Each row is followed by its class number.
[ 20 -33  -7  15  70   3  -7  -1  18  18   2  28 -10  12 -11 -36  22  11
  26  31   2 -49  41 -38  -9  31 -11  -5 -19  10  35  -6 -13 -22  24   4
 -45 -40 -28  10  62] -> 6
[-19 -29 -17  19 -10 -26  40  -8  13 -37 -37  11   5   0 -45  57 -16  49
  24 -33  18 -13 -19  14   3  40  11  35  47  31 -36  10  17  -7 -44 -37
  28  35  -4  -8 -29] -> 7
[  6   8 -28  49  -4 -17 -21  -3  41 -72  15 -10  43  22  17  17 -17  33
  32 -52   8 -17 -15  10   9  -2 -37  23  -9  30 -24  -5  44 -27  51 -18
  50  36   2  15  38] -> 1
[  6   4 -23  26  53 -47 -31   9  25 -82  38  41  26  -8 -14  12 -18  14
  41  30 -29 -55 -24   3  -5  11 -20 -14  22   1  74  -8  -6   0  60 -32
 -41 -19 -28  22  51] -> 4
[ 39 -27 -12  23  67 -59  -5  24   2  44 -13   2  31  11 -13  13 -28  42
  33   7   2 -34  15  44  26  67 -39  13 -26  26 -45  15   8 -12  -8 -23
 -21 -33 -31   5  44] -> 3
[-14 -11  30   7  -4  -4   9 -27  30 -12  21  60 -72 -29  -6 -23 -13 -15
  11 -11   9 -85  60  74  31  25  -2  24  15   5  59 -37  -7 -52 -35 -24
  -5  15  25  13 -32] -> 1
[ 47  43 -31   3  -9  33  -5  21  49  26 -27  26 -28  28 -24   9  10 -13
 -36 -32 -15  -5 -33   9   6 -14  39 -13 -43  36 -38 -10  28  61  -9   4
 -17   7 -35  -6 -43] -> 7
[  4 -33 -13 -18  59   3  19  23  22 -21 -26  16  21  22  18  55 -43  51
   9 -30  38 -26   2  24 -21  56 -16 -12 -45  40 -50  24  -4  41   8 -15
 -19  26   1  26  18] -> 5
[ 62   5 -12  21  21  16  -3  23   3  21   1 -35  29 -35 -37  -1  -9  23
   6 -26  27  27  26 -21  27  45  -2  44  42   2 -58 -11 -37 -19 -43  23
  22 -31 -11  38  17] -> 6
[ 31  26   6   2  99  15  37  11  63  -7 -21  -7 -35  12 -17  65  22  25
   0   9 -41 -15  26   6 -26 -10  11 -20  53  45  24  -3  52  10  58  18
 -21 -30  19   2   9] -> 11
[-11  16  21  20 -24  27  17   7 -20 -40   0 -23   0   6   0 -27   0  18
   6 -53  13 -17  16  -4   7 -23  39 -23  38  -1 -27 -16  11   1  51 -27
  60  62  10  23   1] -> 7
[ 36 -18 -10  -1  86 -42  22  24  -4 -74 -40 -19  59 -25 -29  42  26  38
   5  34   7  33  -7   9  10  13 -31  64  20  27 -42  -6 -10  32 -43 -16
  -2 -41  13  37  14] -> 0
[ 11  -2 -50  37   7  25   6  12   7  -8  25 -15  16  35  25  48  22  -5
  -6 -41  34   0 -56  -7  38   3  10  32   7  16   0 -17  36  16  15  27
  12 -15  -1  16   4] -> 1
[-49 -22  -6  37 -74   0  13  37 -22  47   2 -65  15  -9 -19 -30 -21   1
  12 -58  35  36  30  11   3  18  26   8 -20  -6 -49   4 -23  -8  36   1
  34  23 -25  20 -17] -> 9
[ 10  -4 -20 -44  13  58  37   3 -14  68 -15 -11 -47 -16 -25   9  52  44
  45  38  82 -11 -18 -49  31 -18  19 -17 -25  10 -10  44   3  27 -59   7
 -50   3  25  11   7] -> 2
[ 13  10  -2   3  62  21  38  10 -22  25  44  50 -41   1  32  23  18  10
 -17   5  13 -68  -3  17  14   8   5 -44  40 -23   2 -10  43  -6  -4  22
 -45  -9   6 -34  21] -> 7
[  4 -20 -22  35  -3  -2 -26 -36  26 -17  50  53   2  -1  21  -4  19 -42
 -50   6  41  -1  26 -16  62 -31 -11   1   3 -22  54 -22   7  -9 -23 -23
 -49  21 -19  -9 -22] -> 6
[ -8   4   9  17  51 -33  27  49 -11 -11   0  -1  19  11 -22  52  -6  57
  40 -37  13   6   2  35  -6   8   3 -16  29  -2 -57 -21  -6 -13  49 -11
  14  30  -2  48  41] -> 1
[ 79 -69   3  17  15  42  46  25   4  34  33 -67  10  -3  16  31 -24  44
  36  49 -32 -60 -41 -46  -5  30  25  31  47  -5   3 -17  24 -16  57  17
  15  -3  -5  -7  35] -> 5
[-36 -62  -7  -3  46  16 -16   1 -23 -63   0  53  41  -7  11  14  -2  10
  24   4  12 -13  23  52 -20 -16 -31   0 -19  13  -1 -29 -22 -20  23  -2
 -15  66  29   5   9] -> 9
[ 64   2 -40   1   0  12  43  30  69  74  16 -20 -42  16   8  -9  -4  18
  -4 -25   2 -29   4 -10   9 -12   8  -1 -39  47 -54  43  28  15  11   7
   8 -19 -63   7  -3] -> 2
[ 58   8 -25  21 -39  68  34  -1   0  52  69   9 -67  -5 -56  18  16  64
  15   3 -12   8   2  13 -18  11  15  10  48 -19 -24   6  18 -44  32  31
 -57  -1  -7 -20  67] -> 8
[ 37   9   2   5 -22  43  -7  -5 -13  32  16 -15  -8  15  21  11 -40  12
  -3  15  59 -15  -1 -50  60  14  18 -18 -25 -23  37 -18  10   0 -12 -11
  11 -21  -4  -5  31] -> 1
[  6 -30  24  -4  47 -34  10 -16   9  22  35  99 -43 -30  15 -52 -13 -24
 -24  19  46 -34  39  -4  17  32  12  26  -4  16  51  -8 -34  11 -38 -20
 -75  34   3  -4 -34] -> 3
[ 72 -22  18  30  37 -31  -3  -9 -32   7  57 -16  27   2  11 -11 -62 -31
 -11   2  16   3  30  33  44  26 -12  40  31  11 -39 -38 -18 -18 -35  13
  61 -55 -28  49  26] -> 0
[ -4 -49   5  53 -57   3  79 -20 -35  11  48  16 -18  25  23   5  16  23
 -37 -11  34 -38 -15 -16  -7 -11  -1  13  28 -15 -34  10  46  -3  25  27
  10  63  10   9   9] -> 9
[-21  -6  18  35  11 -20  45 -18  -8   5  12  43 -25  36 -22  82 -27  19
  17 -32  29  53   9  42  19   6  -2 -20  31   3 -97  29  65 -17  28  45
  24  34   4  33 -42] -> 8
[-36 -15  55  19  33 -23   8  15  27  -3 -54  30  66   8  21  72  50  26
  -7 -30  34  32  30  23 -25 -22 -22 -37 -44  27 -32   0  54 -19  -2   6
  26  27  21  -6 -55] -> 6
[-24  18  28  45  -4  -6   0   4 -32 -31  23  -5  -3  -7  16  18 -24  -2
  33 -10 -27 -25  22  -5  12 -12  16 -26   2   8  24 -14  27 -14  46   1
  82  44   7  28 -26] -> 1
[-34 -23 -13 -24 -11  29  -5  29  14   5 -66 -58 -11 -10   1  17  23  71
  34  -8  58 -37  -9 -35  31  36  17 -31  -8 -16  24  13  11   8  34 -19
 -30  19  35 -33  33] -> 3
[  3  -9   3 -23  20  44 -22  21  10  51 -47  -1  -8  -1   4  10  18  57
  46  14  18 -18 -20 -25  -5  38   6 -19 -42  -4  32  -8 -19  27  51 -31
 -69  14  16 -39  21] -> 10
[-45 -23  49  12  49 -37  12  10  25  16  44  51  12 -16  42  12 -20 -25
 -19  30  98 -12  54   0  38  -4 -60 -18 -63 -20  23 -13 -16  -5 -49 -32
   4  54 -12   5 -24] -> 5
[  0 -18 -12 -42  58  35  -7  -6  54  -6 -26   1 -34 -13 -50   5   1  34
  53  37 -60 -52   7 -13 -28  -2 -18   5 -23  34  72  -8   5   2  99 -35
 -57  -7  -3 -21  50] -> 7
[-62 -68 -34  -8  21   5  44   4 -21 -50 -18 -19  65 -20   6  58  -3  16
 -36 -43   6  32  28  20 -30 -28 -16  35  -2  -1 -17 -31 -17   3  -3 -14
  -1  33  25   7  16] -> 0
[ 19  13  41 -27   7 -45  55   2  54  55  -2  95 -44   5 -27   1  34  19
  17  15   1  -9  10 -11 -24 -19  19 -31 -55  42 -25  42  39   9  10  -7
 -36  10 -25  35 -20] -> 2
[ 31 -12 -15 -44  48 -29  11  22 -52  20  11 -31  59  -1 -59  -3 -42  17
 -29  70  18 -19  11  25  10  86  28 -20  28 -32  -2  23 -36 -13 -86 -30
 -27  -6 -19  27  60] -> 10
[-86 -36   5  14   4   3   5   2 -30 -82  -6  14  10   4 -74  16 -15  27
  52 -65  34  14 -44  20 -23  35   8 -12  92  38 -65 -10   1 -14  40  16
  90  48   6   3 -22] -> 11
[ 20  -1 -16  11  17   1  19   0  18 -21 -29 -48   4  27  23  31 -10  34
  -5 -16  19  26 -28 -37   7 -11   5  36 -15  38 -25   5  47  47  26 -26
  17   6  15 -17  19] -> 1
[ 31  13 -28  -7 -29  -4  56  -9  49  45 -35  52 -42 -30 -21  23  -3  29
  14 -52  -3  17   8 -50  32 -26  18  -4  -7   7 -53  29  28   9  22  19
 -20  19 -18  30 -14] -> 9
[ 10  17 -10  13  -1  11  29  13   8  -7 -16  42 -25 -16 -25  -3 -38   5
 -10  -4 -12  -8  14  -9 -13 -16 -22 -37   5  19   2  19  -8  29  23 -33
  27   3 -44   5 -28] -> 9
[ 66 -12 -40  30  15 -12  15   0   0  13   3 -36  47  -8 -11 -42 -25   9
 -29 -23  28 -32   5  38  30  19   2  37   8  21 -52  -2  12  28 -38 -26
 -31   0  -1  27  18] -> 9
[-26  -7  31   7  20  26 -19 -40  15  62  17  23 -36   5  41  -3 -46 -23
  -7  15  20 -24  62 -32  -1  50 -48 -16 -67   8  74   0 -11 -23  19  51
  21  30 -13 -21  -8] -> 9
[-37 -45   8 -19  70 -34  20  32  34  -5 -40  39  43   4 -42  55 -20   5
  39  46 -17  23  34 -37 -20  18   4  -2 -27   4  14 -19  17 -28  50 -23
 -12   3   8   2  63] -> 3
[ 68 -39  21  -3 106  24  34  -9  19  55  94  34 -13   0  72  35 -31  12
  10  10  52  -4  -2 -20  27  21  13  32  25   8  10 -15  25 -14  62  34
 -59  15  22  -5  36] -> 8
[ 75  -5  -5  -8  23  93  23  21  11  77 -15 -39 -40   9  54  18  25  56
  50  30   6 -28 -13 -49   1   5   3 -34   6 -37 -42   3  23 -23  45  10
 -39  36  40 -33  56] -> 0
[-31 -80 -10   8 -41 -23  18  17  10 -53 -19  -1  40  -9 -35  15  -5 -20
   7 -16   4  16 -13  30 -13 -20  24  14  59  43 -40  14  31 -19  26 -30
  39  48  26  15 -52] -> 3
[  40   18   -6   19  -29   51  -26   13   30   11  -22  -11   29   -7
   57   22   -9  -23    5  -39   41   -4  -21   24   10  -42   19  -20
    9   16  -29   -3  -13   -6  -46   24    9   33   38   37 -114] -> 11
[ 37  44  -4 -13  -9  -6  26  -5  33  49 -23  24  -5  14  54  33 -43 -47
 -68 -35 -22 -16   5  32 -18  -7 -15 -54   7   9 -48  25  52 -13 -61  16
  34   1  13  11 -38] -> 1
[ 48   2   0 -18 -11  39  15   9  -7  60 -26   1 -12   4  34  57  36  20
 -10  44  -3 -23   6   6  24 -51 -41 -57  -4 -24 -35   7  12  12 -27 -23
 -22  26  38  16  21] -> 2
[-23 -16   0  35  19 -37 -13   0  -1 -72  45  50 -25 -14   9  55 -44 -34
  -7   3 -14 -16  55  77  50 -46  -1 -14  30 -25  28 -38   1 -14   6  13
  -4 -19 -13  27 -37] -> 4
[ 12  20  -8  -3  56  55  52  -5 -40 -18 -10  28   0 -21 -51  15 -29  58
 -28  23  36   6  17 -75   1  44 -54  -6  70 -35  20  19 -45   7 -10   1
  11  18  -1  12  32] -> 3
[107  -3  15 -27  32  26  18   4  39  10 -15  16  53  23  16   5  -7   8
 -40  46  15   2  22  12  23  36 -18  26 -41  23 -30  15  10 -15 -52 -51
  30  44   8  16  40] -> 9
[ 60   2  13 -17  39  81  21   7 -11  58  42  14 -42 -25  36  32  11  74
  27  23  17  -7  -9 -14  -4 -29  17 -32  -2 -11  38  11   9  -2  59  21
 -81   4   9 -36   3] -> 8
[-47  -6   6 -40   7  -6   8  16  29  -4  -3  30 -38  -4 -29 -43  17   3
 -33  25  64 -41  14  42  19 -16 -11 -19 -52 -33  18  -5 -13  19 -17 -29
 -65  20 -10 -15  -8] -> 10
[ 35  -5  -7  -3   8  37  17  25 -13  41  19 -10 -36   1  18  24  53  38
  45  18  18 -13 -63 -11   5 -24 -20 -21  23 -19 -34  -4  18  -6  33   7
 -16 -16   4 -20  50] -> 0
[-23  -6 -14 -13  36  -5  -5  11  18 -31 -17  16  22   5 -31  18 -26  24
  48 -14  11 -27 -35  30  15  14 -31  11 -43  15 -32 -10  20 -17   9  -9
  35  12  -9   6   9] -> 1
[ 30  30  28  20  33   8   7 -28  26  56   2  47 -40  24  41 -29  -4 -12
 -32 -27  16 -32 -11 -20 -10  34  -4  -7 -65  53  28  40  15  64   7  35
 -14  12 -28   9 -80] -> 4
[  1 -29  19   2  -9 -29 -24 -45   5  25  44   9  -8 -15  17 -47 -53 -45
   8 -23  12 -19  13  47  48  29  -8  58  39 -27  14 -46  -8 -66 -14  31
  17 -51 -12 -12  -7] -> 10
[-42 -22 -15  12  33  -3  -8  29  45 -12   3  33 -23  22  17  44  64 -21
  12  10  40 -38 -27  32   2   3 -38 -49 -35  43  -2  24  41  16  16   0
   4  56   5  -1 -41] -> 0
[ -8   9   0  10  24   7 -17  11  35 -51  12 -23   4  -5  10  13 -37  20
  56 -37  55  -3 -20  33  30 -10  24   5   3  18 -71   1  44 -10  24  28
   6  23  35   4 -43] -> 11
[ 21 -41  10   3  75  26 -16  -8  34   8   5  -8  28  -5 -25 -20 -41  -2
   6 -26  -3  -4  24  20  -4  -3 -13  34 -16  28 -52 -49  -4 -14  24   7
  34  64 -13 -13  -9] -> 6
[  0  31 -28 -30  38  15  36  26  18  38 -54  20  -4  -1 -32  58  23  55
  34  -6 -30  41  10 -21 -15 -23  29 -19 -74  20 -51  15  37  45  12 -24
 -50  -9   1  -8  39] -> 2
[-51 -55   6  46   1 -23   9 -20   8 -31   5  11   2  15  31  12   4 -21
 -42 -15 -17 -36  37  18  39 -21 -47   1  31 -34   0 -49  11 -35  30  25
  30  22 -11  -9 -17] -> 11
[ 62 -25  26  29  64  34  56 -27   5   0  44  54   0   6  25  22 -29  33
 -29  34  40 -55  15 -22  -7  17  13 -23  53  12  81  20  28   6   9 -23
 -50  21   2 -19 -34] -> 4
[-28  -7   8   5  34 -15  18 -28  22  41  38  56   3 -10   8 -21 -36  -4
  -1 -14  32 -22  59  -7  29  19   1  -2 -27 -41  11 -22  18 -61 -17   1
 -46  35 -19 -33  15] -> 7
[ 31  -4  15  16  18 -38  16 -15 -18 -55  35  -5  27 -31 -48  10 -52  59
  29  38  -3   6  22   6 -35  16   4  37  23  19  11  28   3 -25 -33  -2
  -5 -26  -9   9  24] -> 4
[ 19 -11 -23  22  24  25   1   2  24  24 -46   8 -16  -1 -15  45  34  46
  59 -13   1 -46 -39  26  21 -14 -20  13   8   1   7 -30  -6   8  -9 -25
 -30  -3   8  -2  12] -> 4
[111  -7  -8  57  48  17  10  -3  -9 -65  69   1  75  11  35 -26 -34  19
 -46 -29  30  11  -8 -26  46  36   0  73  30  33 -57 -13  25  34   5 -27
  54  29  -5  -1  48] -> 4
[ 42   8  31 -11  78   0 -14  13  63 -14  29  53 -18 -22  -4  10   9   6
  21   0   1 -23   5 -20  47  17 -25   3  27 -12  24 -31 -23 -18  83  -1
  -5  16 -21  38   6] -> 6
[  7  -4  23  34 105 -21  32 -27 -12  -8 -29  37  35  -3   1 -26   6  18
  22 -21  24 -25  29   9  -3  38 -13  21  22  29  -3 -18  10   1 -65 -18
  16 -14  -2   5  -6] -> 5
[ 29   3   5   3 -19   0   2  -6  27 -19  23   0  -7  -7  25   6  18  37
 -21 -37   3  -3  25  12  38 -11 -30  20 -51  10 -22  36   8 -27   8  20
  48  -1 -49  17 -27] -> 6
[ -5 -16   0  -5 -10  20  44  19   5  94  22  -1 -42  16 -24  22  21   7
   9  21  66 -13 -26 -19  26  35  24 -27  24 -10  27  39  12  -2  17 -36
 -46  36   3   2  -4] -> 3
[  0  17 -14  -3   8  29  14  19  -2 -26  48  14 -30  -9   8  24  -1  61
   7 -43   8   7   7  -7 -26  30   9  -8  40   3   7  15   8  -2  87  11
 -20  -4   1 -28  59] -> 10
[-62   9  -8   7   8  16  12  33  20 -39 -72  -6  77  44   9  38  81  15
  25 -85  80  45 -30  22  23 -27   4  -9 -17   9 -82 -19  26  -1 -13   1
  74  39  25  38 -18] -> 2
[-46 -31  -8  -3  34 -16   6 -13  -4   5  -9   6  25 -37  20 -35 -77 -22
 -50  19  -4 -11  92   8  17  10 -51  32 -66 -60  33 -31 -84  -8 -34 -23
 -44  23 -20  21  -5] -> 8
[ -4   3  29   8  57 -35 -13  -4  -8  31  -1 -39  26  -3   1  -5  21  55
  13   8  -1   6 -17  13  12  35 -45  40 -37  -4 -28 -16  10 -10  -2  32
 -10 -22 -17 -44  20] -> 11
[ -2  44 -27   7  47  18   0  16  14  -1   4  -4 -17   6  35 -11 -28  13
 -48 -54  27 -30  53  20  20  16 -29 -34 -88  43 -37  57  16  52  -3  33
  39  36 -34  11 -49] -> 10
[ 33 -37 -19  46  63  -5  68  15  -1  26  14  51  13  -5  10  83 -14  48
  25   8   8 -32   1 -22  13 -46 -10   2   3  10 -49 -28  38   8  -9 -24
 -25   3   8  -6  40] -> 11
[ 63 -28  14  25  64  14  25 -26 -47  21  13 -22 -26   2   3  14 -20  56
  16   9  12 -56 -16  39 -14  23  -7   6 108   4  -8  -5  -9  17  -2  10
 -56   5  34   8  11] -> 4
[ 21  42   4  -3  21   0  23 -13  31  19 -33  -1  26   1 -38 -29 -18 -21
 -40 -15   5  -7  14 -28  31  12  30 -24 -27  35 -25  12  44  36 -62  -5
  74  37 -31  15 -60] -> 2
[-27  32  -6  28  73  17  18 -12  42 -74  -3  52  46  13 -33  34 -38  17
  49 -63  32  22  -4  12   3 -17  51  26 -33  17 -20 -57  45  16   1 -22
  21  57   8  11  -9] -> 5
[-14  47  -2 -19  41  10   8  18  35  39 -56  45 -48  39  -4  22   1  12
  13 -35 -20 -34   7  23   3  -3  29 -70 -81  12 -45   5  39   5 -19  44
  63  33 -47 -15 -27] -> 10
[ 30  61 -18 -25  27  -6  25  20  20  33   7  67 -39 -29 -14  41  20   8
  -5 -27 -22  -6 -20  10  27 -23  17 -54  -2  17 -19  38  37  25  -1   5
 -29 -16 -37   7 -45] -> 7
[  3 -12 -15  48  82  -9  16  -2  30 -94  11  49  17  -3 -21  15 -48  33
  31 -60  25 -15  27   3 -37  19  38  10  88  61 -12 -28  33   8  45  -5
  17  37  18 -12   4] -> 10
[ 82  -7  -7  45  56  11 -10 -22  -1  43 -11 -66  33  53 -24 -22 -43  27
 -13  -8  13  17  18  11  32  45 -13  56  -4  45 -35  -7  10  20  -1 -22
  33  13 -26   1  25] -> 3
[ 58 -29  20 -25  13  64  19   4  15  12  28  36  -4 -18  22  74 -21  40
  37 -14  29  30 -25 -17  13 -32  11 -18  74 -19 -15 -36  -1 -22  52 -12
 -14  26  27  -8  28] -> 5
[ 43   6  27  -1  80 -21   6  32 -49 -14  82 -28  16 -22  24 -41  -5  29
 -66  57  15 -57  33  29  16  51 -38   3  -1   0  23  15 -24  32  -6 -41
 -24  16 -24 -13  36] -> 7
[-21  -4  44  -3  61 -17  23 -31  31   3   9  71 -35 -16   6 -27 -48 -12
  12 -20  48 -84  59  61  53   6 -50  -5  -6  -9  34 -26   8 -50 -23  -4
  45 -32 -21   2 -30] -> 10
[ -2   5   6  33  31 -28  -8   4 -19 -30  35  45  41   7 -10 -12  56  -3
 -20 -13  36  38   2  13   5  23  31 -26  57  -2 -16  12  28 -13  -7 -19
 -42  22  -4  -5 -16] -> 6
[ 51  20  15  16  51  79  -4  25 -14  20  10  13 -51  14 -13  21  27  46
  41  30 -20  -8 -39  20   1  22 -34  -6  46  -6 -43 -24   7   0  51  11
 -10 -22  13 -48  23] -> 11
